Each row of numbers stands for one node and depends on some of the facts below. Use the named rows to name the rest.

How the nodes are related:
kadu	Φ	c; gritar	Φ	a; lelis	Φ	b
druzer	Φ	c; lasan	Φ	b; flepaflon	Φ	b
kagrik	Φ	b; druklotrek	Φ	c; sketer	Φ	b
fodi	Φ	b; dofla	Φ	b; plakluk	Φ	b
skodron	Φ	a; maklek	Φ	c; kivebral	Φ	b
bakil	Φ	b; bizol	Φ	a; stokidron	Φ	b
fladim	Φ	c; luklistis	Φ	a; traska	Φ	a
fari	Φ	c; feko	Φ	a; giples	Φ	c
bafliklo	Φ	b; vogre	Φ	c; vebruk	Φ	c
musal	Φ	c; studrede	Φ	b; fekegum	Φ	a
zepusto	Φ	c; rabim	Φ	a; drulik	Φ	a
bribor	Φ	a; pimor	Φ	b; klutar	Φ	a
brekanul	Φ	c; mibrum	Φ	c; ziskim	Φ	b
kiflupak	Φ	a; plistis	Φ	c; gresi	Φ	b
kebris	Φ	a; kidum	Φ	a; riflenu	Φ	b
funik	Φ	b; futru	Φ	b; plevom	Φ	c
faflel	Φ	b; flesku	Φ	c; skana	Φ	b
skelor	Φ	b; salom	Φ	a; flusu	Φ	a
geflel	Φ	b; trogi	Φ	b; grebrar	Φ	b
loflir	Φ	b; braloplok	Φ	a; famikal	Φ	c
stamer	Φ	a; brisus	Φ	b; dovevus	Φ	a
ligri	Φ	c; stuplom	Φ	b; zastun	Φ	a
riflas	Φ	a; lapon	Φ	b; zisto	Φ	c
plerik	Φ	a; lizi	Φ	a; nestele	Φ	b
fakla	Φ	c; dredrok	Φ	a; pano	Φ	b
tronel	Φ	b; gasom	Φ	b; zaben	Φ	b
sedra	Φ	c; dragros	Φ	a; nabar	Φ	a
beduvos	Φ	a; simo	Φ	a; stosel	Φ	a
mesteklas	Φ	b; stutrun	Φ	a; vupla	Φ	c
flomok	Φ	c; droso	Φ	c; lekes	Φ	a
beplodi	Φ	a; kladro	Φ	c; zeze	Φ	c
klagu	Φ	b; vastol	Φ	b; dusini	Φ	b
lesto	Φ	c; flapin	Φ	a; fover	Φ	b
kludrin	Φ	c; rastu	Φ	c; kestin	Φ	b
nusok	Φ	c; drosu	Φ	c; pluse	Φ	a
dravuk	Φ	a; drebak	Φ	b; redritrom	Φ	a
dradavel	Φ	a; grozam	Φ	c; stoflir	Φ	a
drabriplak	Φ	a; buflabem	Φ	a; ridrem	Φ	b
puskam	Φ	b; gibrek	Φ	b; goklor	Φ	b
skuzi	Φ	a; kuflum	Φ	b; tridres	Φ	c
trobram	Φ	a; nofun	Φ	c; safom	Φ	a
faleba	Φ	b; kedruske	Φ	c; drobastak	Φ	a
gatru	Φ	a; fusal	Φ	c; pudum	Φ	b
kadu	κ	gatru; gritar	κ	plerik; lelis	κ	muserim
lasan	κ	nagupo; bakil	κ	gadrabor; traska	κ	fluto
studrede	κ	guba; drulik	κ	beduvos; brekanul	κ	skuzam
mibrum	κ	braloplok; ziskim	κ	futru; kiflupak	κ	flagru
plistis	κ	klutar; kebris	κ	bradar; riflenu	κ	groraplen
futru	κ	greges; plevom	κ	zadil; salom	κ	guskunan
geflel	κ	dropalen; trogi	κ	greges; loflir	κ	flaski
braloplok	κ	gatru; stamer	κ	brelibon; ligri	κ	nagupo
lapon	κ	teflas; gasom	κ	vopo; zaben	κ	bribrodus
dragros	κ	kiflupak; nabar	κ	nagupo; mesteklas	κ	dropalen
vupla	κ	plenos; lekes	κ	tredur; vastol	κ	muserim
dusini	κ	skuzi; kludrin	κ	skuzam; pluse	κ	bradar
dravuk	κ	guskunan; drebak	κ	zepliplir; stoflir	κ	skuzam
buflabem	κ	futru; puskam	κ	bakil; gibrek	κ	bradrok
skuzi	κ	laril; kuflum	κ	pimor; nofun	κ	plenos
safom	κ	greges; faleba	κ	fluto; kedruske	κ	nusok
kadu	μ	tredur; gritar	μ	guskunan; lelis	μ	flaski
druzer	μ	teflas; lasan	μ	fovi; flepaflon	μ	guba
groraplen	μ	zepliplir; bribrodus	μ	mami; kagrik	μ	zepliplir
druklotrek	μ	laril; sketer	μ	guskunan; fodi	μ	skuflanu
fovi	μ	flagru; dofla	μ	fovi; dreplak	μ	fluto
muserim	μ	flagru; brozilil	μ	flagru; plakluk	μ	mami
sagreba	μ	teflas; dropalen	μ	teflas; skodron	μ	brugra
maklek	μ	gruvi; kivebral	μ	skuzam; bakil	μ	guskunan
bizol	μ	travu; zadil	μ	vunes; stokidron	μ	gobram
fladim	μ	mami; luklistis	μ	greges; traska	μ	brustu
fari	μ	fovi; feko	μ	gruvi; brelibon	μ	laril
giples	μ	mami; bafliklo	μ	travu; vogre	μ	merok
vebruk	μ	skuflanu; musal	μ	skuflanu; studrede	μ	grelal
fekegum	μ	zepliplir; zepusto	μ	bradrok; rabim	μ	guskunan
drulik	μ	teflas; bribor	μ	travu; pimor	μ	gruvi
klutar	μ	plenos; brekanul	μ	flaski; mibrum	μ	nagupo
brugra	μ	gruvi; bradrok	μ	laril; ziskim	μ	skuflanu
travu	μ	raskaste; kiflupak	μ	sagreba; plistis	μ	zikile
brustu	μ	bradrok; gresi	μ	dropalen; kebris	μ	nagupo
kidum	μ	brugra; riflenu	μ	zikile; funik	μ	zepliplir
futru	μ	tredur; drorovum	μ	teflas; plevom	μ	vunes
guba	μ	vunes; faflel	μ	bradrok; flesku	μ	dropalen
skana	μ	nagupo; skelor	μ	tredur; skuzam	μ	laril
salom	μ	pigel; flusu	μ	fluto; geflel	μ	fovi
trogi	μ	flagru; grebrar	μ	zepliplir; loflir	μ	meklatar
braloplok	μ	dropalen; famikal	μ	brozilil; stamer	μ	fovi
brisus	μ	dreplak; dovevus	μ	brelibon; ligri	μ	brelibon
zikile	μ	raskaste; stuplom	μ	brelibon; zastun	μ	vopo
riflas	μ	flaski; lapon	μ	fovi; zisto	μ	skuflanu
plerik	μ	drorovum; lizi	μ	travu; nestele	μ	flagru
fakla	μ	fovi; dredrok	μ	guskunan; pano	μ	raskaste
tronel	μ	zepliplir; gasom	μ	guba; zaben	μ	flagru
greges	μ	bribrodus; sedra	μ	merok; dragros	μ	guba
guskunan	μ	klivuk; nabar	μ	groraplen; beduvos	μ	klivuk
simo	μ	bradar; stosel	μ	dropalen; mesteklas	μ	fluto
stutrun	μ	grelal; vupla	μ	vopo; flomok	μ	bradar
pidu	μ	bradrok; gadrabor	μ	teflas; droso	μ	laril
lekes	μ	travu; beplodi	μ	sagreba; raskaste	μ	teflas
kladro	μ	zepliplir; zeze	μ	grelal; klagu	μ	flaski
vopo	μ	gruplu; fluto	μ	mami; vastol	μ	gadrabor
dusini	μ	guskunan; lesto	μ	travu; pigel	μ	teflas
flapin	μ	fluto; fover	μ	sagreba; meklatar	μ	zepliplir
kludrin	μ	greges; rastu	μ	merok; kestin	μ	zepliplir
nusok	μ	budur; drosu	μ	fovi; pluse	μ	zikile
dravuk	μ	pidu; drebak	μ	guba; grelal	μ	gruvi
redritrom	μ	fluto; klivuk	μ	merok; flaski	μ	dropalen
dradavel	μ	pigel; nagupo	μ	teflas; grozam	μ	zadil
stoflir	μ	zepliplir; drabriplak	μ	guskunan; buflabem	μ	travu
ridrem	μ	zepliplir; plenos	μ	laril; puskam	μ	guskunan
gibrek	μ	raskaste; gobram	μ	bradar; goklor	μ	zikile
skuzi	μ	gruplu; kuflum	μ	fovi; tridres	μ	bradar
trobram	μ	pidu; nofun	μ	greges; tredur	μ	gruplu
budur	μ	merok; safom	μ	pigel; faleba	μ	guba
kedruske	μ	vopo; drobastak	μ	merok; gatru	μ	muserim
fusal	μ	gadrabor; pudum	μ	bradar; lelis	ω	175
druzer	ω	861; flepaflon	ω	34; kagrik	ω	5
druklotrek	ω	861; sketer	ω	76; fodi	ω	142
dofla	ω	5; plakluk	ω	886; skodron	ω	883
maklek	ω	861; kivebral	ω	861; bizol	ω	862
stokidron	ω	861; fladim	ω	733; luklistis	ω	862
traska	ω	142; fari	ω	861; feko	ω	5
giples	ω	861; bafliklo	ω	76; vogre	ω	114
vebruk	ω	114; studrede	ω	861; zepusto	ω	175
rabim	ω	613; drulik	ω	733; bribor	ω	613
pimor	ω	613; brekanul	ω	488; mibrum	ω	613
ziskim	ω	613; kiflupak	ω	861; gresi	ω	76
kebris	ω	34; kidum	ω	886; riflenu	ω	114
plevom	ω	613; faflel	ω	114; flesku	ω	34
skana	ω	114; skelor	ω	862; salom	ω	883
flusu	ω	114; geflel	ω	613; trogi	ω	5
grebrar	ω	613; loflir	ω	114; braloplok	ω	613
famikal	ω	862; ligri	ω	613; zastun	ω	613
lapon	ω	862; zisto	ω	712; lizi	ω	175
nestele	ω	861; fakla	ω	488; dredrok	ω	175
pano	ω	733; tronel	ω	142; zaben	ω	733
sedra	ω	861; dragros	ω	883; simo	ω	861
stosel	ω	886; vupla	ω	886; flomok	ω	613
droso	ω	34; lekes	ω	733; beplodi	ω	175
kladro	ω	733; klagu	ω	114; vastol	ω	861
lesto	ω	142; flapin	ω	862; fover	ω	34
kludrin	ω	613; rastu	ω	712; kestin	ω	883
nusok	ω	613; drosu	ω	712; pluse	ω	861
dravuk	ω	930; drebak	ω	613; redritrom	ω	142
dradavel	ω	76; grozam	ω	861; buflabem	ω	861
ridrem	ω	886; gibrek	ω	142; goklor	ω	613
tridres	ω	712; nofun	ω	861; faleba	ω	861
kedruske	ω	733; drobastak	ω	175; fusal	ω	930

Named rows:
zastun: [-2  6 -1  2  3  2  3  2 -2 -1  0 -4 -5 -4  5 -2  1 -7  7 -8 -7  1  2  0
 -3  4  3  7  7  9 10  2 -4  4]
vopo: [  2   3   4   2  -1   0   1   0  18   1   4   7   2  -1  -6  -1   3  -1
  14   0 -13  -2   0   4   0   5  -2 -15   0  13  -6  -3   3  -2]
vupla: [  6   4  -4  -4   1  -1  -5  -5 -31  -6  -3  -5  -2  -3  24   1  -3   5
  -4  -7   6  -2   2  -4 -14  -5   2  17   3   1   7   5   2   1]
plenos: [  4   5   5   2  -2  -2   1  -2  19   1   5   9   3  -3  -5  -2   3   0
  18  -1 -17  -5   1   5  -3   6  -3 -20   0  20  -9  -5   6  -3]
fladim: [  4  -4   1  -6  -4  -1  -7  -3 -18  -5  -5  -5   1 -15  25   1  -5   7
  -5 -11   7   2   2  -3 -13   0  -1  28   2   6   8   4   5  -2]
lelis: [ -9  -2  -6   6   4  -3   5   0   0   6  -5   1   2  12 -16  -1  -4  -6
 -17   9  10  -3  -1  -3  14  -2   3 -12   2 -13   1  -1   1   1]
grebrar: [ -5  10  -1  10   3   3   9   0  17   2  -2  -6  -4   4  -4   0  -1 -14
   1   4   1   5   1   2   2  -1   3  -5   8  32   0   3  -3   2]
rastu: [  6   0   0 -11  -1  -1  -8  -1 -21  -6   0  -4  -1 -11  25   5   6   7
  -5  -4  12   0   1  -2 -12  -9  -2  21  -4  -2  -4  13  -5   1]
drebak: [ -2  13  -3  10   4   2  11  -4   9  -1   0  -7  -3  12  -4  -1  -2 -11
  -2   5   1   3   1   2   3  -4   4 -10   8  22   0   1  -1   2]
dradavel: [ -3 -10  -4  -1   2  -4  -2   5 -14   6  -3   5   0  -4  -5   1  -1  -5
  -3  -1   0  -4  -1  -5   5   5   3   7  -3 -25  13  -3  -4  -2]
brekanul: [ -6  -9 -10  -4  10  -7  -5   1 -46   4  -2   0   1  -9  16   5  -3  18
 -14  -2   9  -6   1 -13  -9  -2   7  -4  -3 -37  10   7  -3   0]
druzer: [ -3 -10  -4  -7   2  -4 -11   0 -32   5  -7   2   2 -20  15   4  -3   9
 -15  -7  12  -4   1  -8  -3   1   2  21  -4 -14   4   4   1   0]
zaben: [ 1  4  2  7 -4  6  8 -4 13 -6 -1 -8 -1 16 -8 -3 -8  0 -8  6  6 10 -1  2
  5 -4  1  4  3  5  2 -7  3 -3]
zepusto: [  5   4   0  -3   1  -1  -7  -3 -19  -1  -3  -3   0 -19  27   2  -3   5
   5 -12   0  -2   3  -2 -16   0   0  15   4  20   1   5   4   1]
rabim: [ -2   7  -1  -9   2  -2   9   1   7  -9   4  -6  -1   5  17   2  21 -18
  -3  -6   7   0   0   2   2  -5   3  13  10   3   8  23 -12   2]
goklor: [-15  -4  -7   8   6  -4   5   4   5  13  -8   2   0   1 -14   1  -3 -16
 -14   6   8  -3   0  -4  14   1   4 -10   4  -1   5   5  -2   2]
lasan: [  4  15   4  10   0   6   3   1   5   1   6 -13  -8  22 -15  -5 -10   1
   4  11  11  11   0   1   2  -8   0  11   1   9  -4  -8  -1   2]

Which node is each row?
No name comes twice in this set of rows, the named rows included.
[  8   4  -1  -5   0   1  -6  -7 -30  -6  -1  -5   0  -9  21   1  -4  13
  -5  -7   5  -1   2  -3 -12  -3   2  19  -1   3   0   0   4   0]  nofun
[ -4   1 -11  -4   6  -5  -5  -3 -41   2 -10   0   0  -7  18   2  -3  -1
 -16  -8   7 -10   2  -9  -3  -2   5  11   5 -11  10   6   2   5]  mibrum
[ -3  10  -2   8   5   2  11  -4   8  -1   0  -8  -3  11   2  -2  -3 -15
  -3   3   1   4  -1   5   5  -3   5 -12   5  38   1   1  -1   4]  ziskim
[  2   1   2 -12  -2  -1   4   1   8 -11   6  -5   0   6  12   3  20  -7
  -5  -2   9   2  -2   3   2  -7  -1  14   2 -14   1  19 -11   0]  drabriplak
[ 1  1  0  0  0  2  1  2 -2 -3  0 -3 -4 -2  3 -1  0 -3  6 -5 -5  2  1  0
 -4  3  1  8  3 -2  9 -1 -3  1]  kidum
[  5   0   0 -11  -1  -2  -6  -4 -19  -5  -1  -5   1 -14  27   4   6   5
  -8  -8  13   1   1  -2  -9  -6   0  28  -1   4   0  13  -3  -1]  sedra
[  1   5   4   7  -1   3   4  -1  20   1   0  -2   0   1  -7   1  -2  -3
   3   6   0   5   0   4   0  -2  -1  -8   0  22 -10  -2   1  -1]  stuplom
[ -2  -6  -5  -4   1  -1  -2   1 -19   1  -1   2   2   3  -9  -1  -1   6
 -11  -1   3  -6  -1  -5   9   2   3   3  -2 -38   6  -7   1   1]  kiflupak
[  0   6  -4  -7   4  -3  -1  -3 -19  -4  -3  -6  -2 -13  32   4   7  -6
  -5 -11   9  -2   3  -3 -12  -5   3  22   8  17   7  19  -4   3]  nusok
[ 1  4  3  7 -2  4  4 -1 19  1  0 -4 -2  3 -8  0 -3 -3  2  7  1  7  0  4
  1 -3 -1 -5  0 20 -8 -2 -1 -1]  brisus
[ -5  -9  -3  -3   1  -1  -5   5 -10   5  -3   3   0  -5  -7   0   0   2
  -6  -2   2  -3  -1  -4   6   4   1   4  -3 -28   6  -2  -2   2]  plerik
[  6   1   1  -5  -1   0  -8  -4 -21  -1  -2  -2   1 -21  23   3  -2   9
   1 -10   3   0   2  -3 -14   0   0  21  -1  15  -1   3   3  -1]  druklotrek
[ -7 -13  -6  -6   5  -4  -3   3 -24   5  -2   3   3   0  -6  -2  -3   2
 -17  -2   6  -6  -4  -4  15   4   4   1  -7 -31   9  -6   1   3]  buflabem
[ -9 -16  -6  -6   0  -6  -3   4 -18   2  -5   4   5   6 -11  -3  -4   3
 -20  -2   8  -6  -2  -7  13   5   3   7  -1 -52  15  -4   4  -1]  lekes
[  0   3   1 -11  -1  -2   7   0   9 -11   4  -5   0   5  14   2  20 -12
  -6  -5   8   2  -1   2   3  -6   1  15   6  -9   6  22 -10   0]  dredrok

Now the same nodes, written a new way:
Known rows:
travu: [ 21  22  -6  24  12   0  12 -10   0  -8  -6   5  -9  32  21 -11  -3  11
 -25  -4  17   0  13 -15 -15  -1  -5  -5 -16   6]
gobram: [  9  17 -13  -5   8  10  -6   9 -11 -10   2  19  17   9   9  -3 -12  13
  -3   1   7  -6  -8  -4   7   4   5   4  -2   4]
maklek: [  2 -29   3   0 -10  -5  14   8   6  -1   7  12  -2 -17  -3  -7   6   0
   3   4  -6   2   7   4   2  -1   3   7  -2 -13]
redritrom: [  0   9  -5 -18   9  14   5  -3   6   5   3  -7 -13   2 -10   5  -5  -9
  20   1   1   3  -6 -14  -8   3   5   5  -6   0]
futru: [  2  -5  16  -4   8   0   4  -7   6  17   5  -3 -12  -9 -15   8  -1 -13
 -16 -19 -15  21 -21  11  17 -15  -7  11   8  22]
bradrok: [  9   8 -17 -13   9  15 -16   9  -2 -10  -2  24   4  20   8 -13 -27  11
  -4   3   2   5  -5  -6   7  -2   6   2  -6   9]
drabriplak: [ -3   7   0 -13  -4   6  -4  14   4  -1   0   1   7 -16  -5  11   7 -10
  15   4   3   0 -10   0  -5   6   8   6   3 -10]
fodi: [ -5  -6   4 -12   6   2   8 -21 -17   7   8 -19  -1  -4 -13   9  -1  -4
  14   0 -22  -2   0  -1   6 -12 -12   2   0   0]
riflenu: [  1   4   9  15   8 -10  16 -32 -15  10   6 -26  -7   7  -2   7  12  -2
  -2  -6  -8  -9  10  -5  -6  -8 -18  -7   1  -1]
flapin: [ -2   2  -4 -13   4  11 -12  -6  12   2   5   2 -10   7  -3   3  -2 -20
  15 -14   4  -1  -2 -17  -9   2   5   9  20 -11]
flesku: [ -6   1   5  11  -1  -4  24  -2  14   7  -6 -11 -22  12  -2   2  10   0
   1  -7   0 -10  10  -4 -14   3  -8 -14 -16  10]
flaski: [ 17  29  -3  16   8   4   8   2  -9 -15  -8  15   8  26  27  -1  -1  12
 -20  -1   5  -9   4  -5  -8  -4  -5  -2 -12   0]
zikile: [ 19  21  -6  21  11   1  11 -10  -1  -8  -6   8  -7  31  20 -11  -5  12
 -25  -4  17   0  11 -12 -12  -1  -3  -5 -14   8]
greges: [ 19  13  -6  -2  14  20 -10  13  12   3   5  31  -2  19   3  -4 -22  -4
 -21  -5 -10  13 -24   6  13 -10   3  23 -10  25]
ligri: [ -8 -15 -10  -9 -14  -7  -7   7   4   6  -6   7   9 -16  -4  -9  25   4
  -1  -9  15 -16  -6  27  -5  18   6 -13   3   6]
zadil: [  9   8 -14 -10   7  14 -12   8   0  -9  -2  20   2  19   8 -12 -22   9
  -7   2   2   6  -4  -7   4  -1   6   2  -7   8]
stoflir: [ -4  -1   7  16   2  -5   2   6   7   1  13 -13   3 -12  -8  11 -16  -3
  19  19   4   2   5 -16   3  10   8  14   7 -13]

Which node is each row?
No name comes twice in this set of rows, the named rows included.
[-15   5  13  27   4 -12  32   6  17   4   1 -24 -20   7 -11  13  -9  12
  10   3   5  -8  12 -16  -3  12  -4 -14 -13  13]  brekanul
[  5   8  -3   9   6  10 -10  16  -2 -15   7  17  13  20  11  -3 -40  13
   3  22 -13  -2   4 -17  18  -4   2  13  -2  -2]  skuzam
[ 22  17 -19  -4   6  12  -2 -13  -5  -6 -14  17  -7  32  22 -21   7   6
 -24  -7  10  -2   6   1 -21  -8  -3  -7 -21   7]  nagupo

The same nodes again, as new rows of numbers:
Named rows:
plerik: [ -4   3  12 -18   6  -5  11  16   0  -5  -1   1   7   0  -7 -12  -7  -8
   0   7  -1   1   1   3  -3   4  -2]
mibrum: [ -3  36  -6 -34   5   2  14 -18 -23  -2 -10   8   3   3  -6  -5  -2   2
   2   3  -2   8   9  -2  11   8   5]
riflenu: [-16   1   3 -18   3  -5  19  13  -9  -2  10  10  -5   8   0 -12  -8  -9
   0   4  -7  -3 -13  -1  -6   6  -4]
studrede: [-11  -2 -19   3  -3   5   0  14  11  -8   9   6  -3   7   2   0  -7  -2
   2  11  -2  -9   0   0  -5   1 -11]
dredrok: [ -7   9  -4  -4 -28   6  -8  16 -26  -1 -19  -3  -1   4   0  -5 -15   9
   4  26 -13  -4  18  16   0   7 -19]
bradrok: [ 12 -10   4 -24   4  12  -6  -3   8   3  10  -3  15   2   0  12  -7   9
   4   6   6   6  17  -3 -11   7   0]
gibrek: [-12   0  18 -27  12 -13  17  10   3  -8  29   4  -4   4   2 -10  -9  -6
   4   3  -6   3  -9   2  -1  -3  -4]
raskaste: [  4   4  14 -33   0 -14  14  -6  -3   3  -6   2   6   3  -1  -8  -6  -2
   1   4   3   6   4 -15  -3  11  10]
gruplu: [  7  -2   1 -20   3  -7  -1  -7  11  -1  -2  -1  11   2   0   2  -6   5
   4   7   7   3  12 -14   0   4   4]
kiflupak: [ -9   3   0 -12  -2  -4   9  15  -1  -2  -7   7   2   4  -3 -11  -5  -4
  -1  10  -3  -4  -5   0 -10   9   0]
nabar: [ -7   2   0 -11   5  -4   7  14  30  -8  12   4  19  14   8  -1  -7 -10
   8   9   4  -8   5  17   5   3  -4]
trogi: [-10 -13 -27  14  29  12  -5  17   6  -3  -8  15  -6   8  17  -9 -15   2
   3   7  -4 -10 -20 -23   4  -3 -20]
tronel: [ -5  -6   8  -4  15  -2   0  11  16 -12  33  -2   2   1   2  -1 -12  -1
   8   6  -1   0   1   0   1 -10 -12]
funik: [ -6  -2  -7   0   3   6   1  15  11 -11  13   0   2   3  -2  -1 -11  -4
   4   7   0  -4   8   5   1  -1 -15]
ziskim: [  4  -5 -21 -15  19  15   4  13 -10  -5  -2   7   1   4   7  -8 -17  -9
   3   5  -3   1 -10  12  15   7 -34]
gruvi: [  7  -1   1 -17   1  -5  -1  -6  13  -1  -1  -2  10   1  -1   1  -6   4
   4   7   7   3  11 -14   0   4   5]
pudum: [ -6  -2  -7  -2   3   4   1  15   7 -10  13   1   1   3  -1  -2 -11  -4
   4   8   0  -3   7   5   1  -1 -16]

Which node is each row?
No name comes twice in this set of rows, the named rows included.
[  2  15  -6 -18   3  15  10  -4   4   1  26   3  24  19  15  12  -4   3
   8   4  10   1  21  25  11   8  -3]  ligri
[ -7   1  -8   5  10 -12   0   9  29 -15  -2   7   7   3  -6  -6  -4  -9
   3  10   4  -4   0  -8  10  -5  -3]  stamer
[-10   1 -14  12   6  -7   3  12  25 -17   5   5  -1   4  -4  -6  -8  -9
   4   6   4  -7   2  -7   9  -6 -13]  kuflum
[ -3  21  -6  18  -7  -3  -5  -4 -14  -1   1  -5  -6  11  16   6  -9  36
   5  16   4   1  27  -5  -5   5   1]  rastu
[  3  -9 -16   1  22  13   1  18  -6  -5   3   1  -1   0  12  -7 -18   3
   4   5  -3  -2 -11   0   3   4 -29]  futru
[  6   1  -7  17   3  -6   1 -12  -9  -5  18   8   0  11  -3  10   0   3
  -3   7  16   5  14  -6  18  -6  -7]  kludrin
[-12  -2  10  -1 -10   6  -9  13 -20  -1  19  -2  -4   3   7  -6 -18   8
   9  20 -18  -4   6  -1   2 -10 -20]  sketer
[-15  -9 -11   6   8  14  -6  20  11  -4   7   8  -1   8   3  -3 -11  -2
   3   9  -4 -10   3 -11  -5  -7 -11]  kagrik
[ -2  20  24 -16  14 -17  21 -10 -17   2  26   2   0   4   9  -8  -4  13
   4   1   3   9  -2 -15   0  -1  15]  lesto
[ -6  -9 -17  -2  -1  21  -4  18   5  -5  14   4   0   7   0   6  -8   4
   2  10  -3  -6   5  12 -14   4 -14]  kivebral
[ -4   6  10  -8 -21  -1  -2  12 -22  -5  18  -9  -2  -2   2  -6 -18   4
  10  20 -14   0  11  16   6  -5 -25]  bakil
[-11   5 -11 -11  -8   6   7  18  -7  -2 -30   7  -1  10  -5 -10  -6  -8
  -4  11  -2  -6   9   6  -7  14  -5]  beplodi
[ -6  18   3 -48   6   4  11   5 -11  -8 -20   7   6  -4 -18 -16  -7 -18
   1   5  -8   6   2   8   5   9  -4]  braloplok
[-18  -3   9 -18   9   1  15  19 -10   0   7   9  -5   8   1 -14 -10  -9
   0   3  -8  -4  -9 -11  -9   1  -2]  bafliklo
[  0   4  14  -9  -9   0  -4  12 -14  -6  11  -7   8  -3  -4  -6 -14   3
   7  17  -9   2  10  10   3  -2 -17]  beduvos

